Below are the code and all the weights of a small trained network. Each question names an input and a class and asks about switching units off, where a switched-off unit gives its printed mean instead of its output.

import numpy as np


def w(rows, s, z=0):
    codes = np.array(rows[::2]) - 128.0
    scale = np.full(codes.shape[1], s)
    scale[-1] = z or s
    return codes * scale


def f(y):
    return np.maximum(y, 0)


def log_softmax(a):
    a = a - a.max(-1, keepdims=True)
    return a - np.log(np.exp(a).sum(-1, keepdims=True))


def net(x, mask):
    res = np.array(x, float).reshape(1, 5) / 4 @ E
    y = f(res @ A[0][:, :-1].T + A[0][:, -1])
    res = res + np.where(mask, y, B[0][:, -1]) @ B[0][:, :-1]
    return log_softmax(res[-1] @ U[:, :-1].T + U[:, -1])


A, B = {}, {}
E = w([
[128,236,243,77,122,70],'x0',
[156,125,105,66,123,158],'x1',
[88,103,160,185,133,81],'x2',
[111,77,137,98,123,112],'x3',
[68,158,68,75,255,58],'x4',
],0.0099)
A[0] = w([
[94,142,92,105,233,106,83],'n1',
[110,101,106,97,97,118,127],'n2',
[88,221,211,41,145,68,140],'n3',
[142,91,74,148,168,139,125],'n4',
[144,104,155,158,39,173,2],'n5',
[73,155,80,98,226,101,85],'n6',
[46,123,103,124,67,157,142],'n7',
[96,83,5,177,163,153,162],'n8',
],0.016,0.0034)
B[0] = w([
[92,124,157,121,21,146,219],'n1',
[93,159,160,168,151,104,149],'n2',
[165,82,117,145,242,123,254],'n3',
[161,106,182,121,168,111,190],'n4',
[87,136,118,96,55,126,203],'n5',
[99,166,112,133,9,133,228],'n6',
[103,184,98,107,140,102,153],'n7',
[180,122,114,127,247,134,249],'n8',
],0.014,0.019)
U = w([
[173,85,135,102,247,126,5],'0',
[109,110,139,88,6,149,251],'1',
],0.016,0.00028)

Each question gives the input, the list of numbers given to net, and the class t.
The units are the neurons (one row each of A and B). Each row of codes is followed by its name. A weight is (code - 128) times the scale printed after its matrix; where a second scale follows, it is the last column's (A, B and U).
mask holds one flag per neuron, in row order. A switched-off neuron (its flag False) gives its mean, the last column of its row in B, instead of its output. The means were averaged over made-up inputs and are rounded, as every weight is.
A unit's drop is (log p(t) with every unit on - log p(t) with that unit switched off) / (log p(t) with every unit on - log p(t) with every unit switched off).
most important unit: the unit with the biggest drop
top k neurons: the k neurons with the biggest drops, biggest first
drop of u: that unit's drop, to one decimal
input [1,-6,2,2,-2], class 1: top 2 neurons -> [n8, n3]
input [8,-1,8,-2,-8], class 0: most important unit -> n3
input [-7,4,0,-2,-7], class 0: top 4 neurons -> [n8, n6, n1, n4]
input [6,6,-6,-1,8], class 1: top 3 neurons -> [n6, n1, n8]
input [7,0,-2,-3,-7], class 0: top 3 neurons -> [n3, n6, n1]
input [-6,8,1,-6,8], class 1: top 3 neurons -> [n6, n1, n3]
input [-1,1,-7,-6,-2], class 1: top 2 neurons -> [n3, n8]
input [-5,-7,7,-7,7], class 1: top 2 neurons -> [n6, n1]
input [5,-4,-5,-2,8], class 1: drop of n6 -> 1.3
input [4,5,1,2,8], class 1: drop of n1 -> 0.2
input [-8,8,6,2,-7], class 0: drop of n6 -> 1.6
